Here is a tiny trained network, its code and every weight. The questions are about switching its units off for an input and a class, where a switched-off unit gives its printed mean instead of its output.

import numpy as np


def w(rows, s, z=0):
    codes = np.array(rows[::2]) - 128.0
    scale = np.full(codes.shape[1], s)
    scale[-1] = z or s
    return codes * scale


def f(y):
    return y / 2 * (1 + np.tanh(0.7978845608 * (y + 0.044715 * y**3)))


def log_softmax(a):
    a = a - a.max(-1, keepdims=True)
    return a - np.log(np.exp(a).sum(-1, keepdims=True))


def net(x, mask):
    res = np.array(x, float).reshape(1, 6) / 4 @ E
    y = f(res @ A[0][:, :-1].T + A[0][:, -1])
    res = res + np.where(mask, y, B[0][:, -1]) @ B[0][:, :-1]
    return log_softmax(res[-1] @ U[:, :-1].T + U[:, -1])


A, B = {}, {}
E = w([
[121,124,128,133],'x0',
[124,125,128,132],'x1',
[117,122,128,137],'x2',
[194,36,13,144],'x3',
[214,152,169,252],'x4',
[91,245,20,162],'x5',
],0.014)
A[0] = w([
[160,58,135,115,141],'n1',
[111,132,254,95,254],'n2',
[86,216,138,142,149],'n3',
[81,116,116,129,147],'n4',
[80,158,111,60,236],'n5',
[135,185,29,150,87],'n6',
[164,121,16,141,57],'n7',
[186,146,163,245,179],'n8',
[171,65,56,136,182],'n9',
[110,132,70,127,197],'n10',
[117,75,111,98,233],'n11',
[129,180,151,151,75],'n12',
[60,181,137,140,194],'n13',
[194,94,145,171,102],'n14',
],0.017,0.0091)
B[0] = w([
[135,48,81,92,191],'n1',
[41,152,206,189,254],'n2',
[202,210,74,179,206],'n3',
[122,144,137,92,152],'n4',
[67,173,91,104,214],'n5',
[89,203,187,203,206],'n6',
[63,109,205,177,197],'n7',
[225,129,154,251,245],'n8',
[140,50,161,90,217],'n9',
[75,162,144,93,182],'n10',
[47,60,110,58,197],'n11',
[154,165,104,180,163],'n12',
[116,196,87,104,202],'n13',
[171,54,156,142,187],'n14',
],0.013,0.025)
U = w([
[38,154,166,107,252],'0',
[150,140,217,182,178],'1',
[129,219,6,74,70],'2',
[232,196,40,165,29],'3',
[123,60,76,32,130],'4',
[238,47,139,116,19],'5',
],0.012,0.0039)

Each question gives the input, the list of numbers given to net, and the class t.
The units are the neurons (one row each of A and B). Each row of codes is followed by its name. A weight is (code - 128) times the scale printed after its matrix; where a second scale follows, it is the last column's (A, B and U).
mask holds one flag per neuron, in row order. A switched-off neuron (its flag False) gives its mean, the last column of its row in B, instead of its output. The means were averaged over made-up inputs and are rounded, as every weight is.
A unit's drop is (log p(t) with every unit on - log p(t) with that unit switched off) / (log p(t) with every unit on - log p(t) with every unit switched off).
The circuit of an input: a set's keep is (log p(t) with only the set's units on - log p(t) with every unit switched off) / (log p(t) with every unit on - log p(t) with every unit switched off). Starting from the 12 units with the biggest drops (on a tie, the unit counted first), units are removed one at a time, each time the one whose removal leaves the highest keep (on an exact tie, the one counted first), for as long as the keep stays at least 0.8.
units of the circuit, in order: the units of the circuit, biggest drop first
k most important neurons: the k neurons with the biggest drops, biggest first
drop when u is switched off: that unit's drop, to one decimal
input [6,-8,1,0,0,-3], class 0: units of the circuit, in order => [n8]
input [-6,-1,-6,4,7,0], class 5: units of the circuit, in order => [n2 n14]
input [-3,-2,-3,3,-2,0], class 4: 2 most important neurons => [n2 n6]
input [-8,3,-6,5,-2,0], class 4: 2 most important neurons => [n2 n9]
input [-4,-5,-4,8,0,-5], class 4: 2 most important neurons => [n8 n11]
input [-5,1,-2,1,6,-8], class 5: 3 most important neurons => [n1 n14 n6]
input [-8,-5,-2,0,5,2], class 3: 2 most important neurons => [n2 n7]
input [-4,-8,-3,-7,-1,-1], class 0: 2 most important neurons => [n2 n8]
input [0,0,-7,1,-5,-6], class 4: drop when n7 is switched off => 0.1
input [-1,7,-3,0,-3,-6], class 0: drop when n2 is switched off => 1.8
input [3,8,-4,-4,7,1], class 3: drop when n3 is switched off => 0.2
